Below are the code and all the weights of a small trained network. Each question names an input and a class and asks about switching units off, where a switched-off unit gives its printed mean instead of its output.

import numpy as np


def w(rows, s, z=0):
    codes = np.array(rows[::2]) - 128.0
    scale = np.full(codes.shape[1], s)
    scale[-1] = z or s
    return codes * scale


def f(y):
    return y / 2 * (1 + np.tanh(0.7978845608 * (y + 0.044715 * y**3)))


def log_softmax(a):
    a = a - a.max(-1, keepdims=True)
    return a - np.log(np.exp(a).sum(-1, keepdims=True))


def net(x, mask):
    res = np.array(x, float).reshape(1, 7) / 4 @ E
    y = f(res @ A[0][:, :-1].T + A[0][:, -1])
    res = res + np.where(mask, y, B[0][:, -1]) @ B[0][:, :-1]
    return log_softmax(res[-1] @ U[:, :-1].T + U[:, -1])


A, B = {}, {}
E = w([
[22,162,128,185,124,139,15,130,65,127,105],'x0',
[243,175,133,166,132,130,51,129,130,131,52],'x1',
[127,127,133,129,129,126,128,127,127,132,128],'x2',
[127,128,132,127,129,126,128,126,129,132,128],'x3',
[171,3,138,164,141,125,100,120,31,120,166],'x4',
[163,221,126,123,133,130,111,120,75,123,250],'x5',
[131,79,125,52,119,128,35,131,229,129,182],'x6',
],0.0042)
A[0] = w([
[8,90,135,107,135,130,188,125,127,122,198,14],'n1',
[100,205,124,113,128,128,141,127,180,128,108,89],'n2',
[200,154,130,138,132,131,77,128,131,125,83,42],'n3',
[133,98,121,97,122,130,52,133,194,122,166,62],'n4',
[200,154,131,138,132,129,77,127,130,124,83,45],'n5',
[133,161,121,161,122,131,195,133,63,121,84,22],'n6',
[102,199,124,115,124,129,141,125,178,132,110,85],'n7',
[132,160,123,158,127,128,192,132,66,126,87,10],'n8',
[133,98,120,98,119,131,54,133,194,122,166,58],'n9',
[98,210,124,111,135,129,140,132,184,123,103,94],'n10',
[62,146,132,145,122,129,60,128,99,125,113,90],'n11',
[63,146,133,148,121,130,62,127,101,127,114,84],'n12',
[153,194,132,126,125,128,114,124,98,124,216,69],'n13',
[96,64,129,129,129,128,138,127,159,126,33,65],'n14',
[157,62,126,140,136,128,109,126,78,126,149,97],'n15',
[152,191,129,126,129,129,115,125,100,125,214,62],'n16',
[128,127,127,128,128,129,128,130,128,127,125,106],'n17',
[204,113,133,111,119,130,199,127,163,125,144,104],'n18',
[155,65,128,139,134,126,110,127,80,124,148,91],'n19',
[200,154,130,139,131,132,78,126,131,124,83,36],'n20',
[201,114,132,107,121,128,195,128,160,124,141,95],'n21',
[62,146,133,147,122,130,61,128,100,126,113,89],'n22',
[98,65,130,130,123,129,139,125,158,125,35,60],'n23',
[159,58,124,142,134,128,109,126,77,129,151,102],'n24',
],0.013,0.0014)
B[0] = w([
[126,163,6,133,6,129,208,144,154,125,121,255],'n1',
[118,47,169,131,84,130,86,121,109,125,125,205],'n2',
[112,141,57,124,54,128,179,137,143,126,137,196],'n3',
[85,195,209,137,157,129,198,108,107,124,115,228],'n4',
[112,141,57,124,53,130,180,138,143,127,137,197],'n5',
[77,185,209,121,151,131,188,109,128,123,127,199],'n6',
[119,55,164,132,89,128,89,124,110,125,126,197],'n7',
[85,181,200,125,146,129,183,109,125,125,122,191],'n8',
[87,193,207,139,156,128,198,111,105,126,114,226],'n9',
[116,38,173,130,79,129,84,118,108,126,127,215],'n10',
[165,76,100,121,212,125,162,129,145,130,135,201],'n11',
[164,79,101,121,209,124,161,129,146,129,135,198],'n12',
[158,210,114,130,143,129,28,142,130,136,121,212],'n13',
[164,217,113,129,144,130,28,140,120,133,144,235],'n14',
[114,58,167,126,83,128,85,124,123,126,122,203],'n15',
[156,206,115,128,142,129,36,144,127,133,122,206],'n16',
[129,130,128,128,128,127,129,128,125,128,130,125],'n17',
[158,65,82,130,235,124,155,134,140,128,134,228],'n18',
[114,63,161,124,86,130,88,121,122,127,120,197],'n19',
[112,141,59,125,55,127,178,139,142,126,137,195],'n20',
[158,70,86,129,227,125,154,130,141,131,132,221],'n21',
[164,77,100,121,211,124,162,129,145,130,135,201],'n22',
[162,214,114,127,144,129,33,141,119,133,144,231],'n23',
[114,53,172,125,78,128,83,122,123,128,121,209],'n24',
],0.021,0.0047)
U = w([
[189,56,85,115,240,114,168,133,160,132,145,224],'0',
[101,155,31,128,10,132,192,154,161,121,134,24],'1',
[178,223,132,131,144,132,2,155,111,146,138,112],'2',
[98,16,201,130,66,130,70,108,91,119,109,254],'3',
[48,198,230,137,161,132,211,88,103,118,103,27],'4',
],0.0066,0.00062)

Each question gives the input, the list of numbers given to net, and the class t.
The units are the neurons (one row each of A and B). Each row of codes is followed by its name. A weight is (code - 128) times the scale printed after its matrix; where a second scale follows, it is the last column's (A, B and U).
mask holds one flag per neuron, in row order. A switched-off neuron (its flag False) gives its mean, the last column of its row in B, instead of its output. The means were averaged over made-up inputs and are rounded, as every weight is.
A unit's drop is (log p(t) with every unit on - log p(t) with that unit switched off) / (log p(t) with every unit on - log p(t) with every unit switched off).
The circuit of an input: a set's keep is (log p(t) with only the set's units on - log p(t) with every unit switched off) / (log p(t) with every unit on - log p(t) with every unit switched off). Starting from the 12 units with the biggest drops (on a tie, the unit counted first), units are removed one at a time, each time the one whose removal leaves the highest keep (on an exact tie, the one counted first), for as long as the keep stays at least 0.8.
units of the circuit, in order: the units of the circuit, biggest drop first
unit that matters most: the unit with the biggest drop
k most important neurons: the k neurons with the biggest drops, biggest first
drop when u is switched off: that unit's drop, to one decimal
input [-4,-7,-2,0,8,6,-8], class 3: unit that matters most : n24
input [7,-7,-8,5,-8,1,6], class 3: 4 most important neurons : [n10, n2, n7, n18]
input [-1,-8,-4,2,5,5,8], class 1: 3 most important neurons : [n1, n6, n8]
input [-6,-3,-6,0,5,-7,4], class 2: 2 most important neurons : [n14, n23]
input [1,-6,-2,-3,-8,-4,-6], class 3: 3 most important neurons : [n10, n2, n7]
input [-4,2,-3,-4,-2,6,-3], class 2: 2 most important neurons : [n13, n16]
input [-4,4,2,0,2,1,5], class 4: 3 most important neurons : [n1, n4, n9]
input [-5,1,-4,-8,-2,-6,-7], class 4: 3 most important neurons : [n6, n8, n13]
input [8,-3,-4,1,-3,1,7], class 0: 2 most important neurons : [n11, n22]
input [-2,6,-1,1,7,0,3], class 3: 4 most important neurons : [n1, n24, n15, n19]
input [-6,-4,-1,4,8,-5,6], class 3: 3 most important neurons : [n24, n15, n19]
input [2,5,-2,-4,3,-6,-3], class 2: 3 most important neurons : [n14, n1, n23]
input [7,-6,5,4,6,1,8], class 4: 4 most important neurons : [n4, n9, n18, n21]
input [1,1,-5,-2,-6,6,-8], class 4: unit that matters most : n6
input [2,2,-4,4,1,-2,3], class 4: 4 most important neurons : [n1, n18, n21, n13]
input [6,-4,7,-4,6,6,-2], class 0: 4 most important neurons : [n11, n22, n12, n14]
input [-2,-3,5,-4,7,6,5], class 3: 3 most important neurons : [n24, n15, n19]
input [-1,-8,-4,-5,4,-2,-5], class 1: drop when n1 is switched off : 1.8
input [-1,0,-2,6,5,4,5], class 3: drop when n1 is switched off : 0.1
input [5,3,1,-5,-4,0,-7], class 4: units of the circuit, in order : [n6]
input [7,4,6,4,-4,5,5], class 0: drop when n12 is switched off : 0.1
input [4,-2,-3,-8,5,-8,-6], class 2: drop when n14 is switched off : 0.2
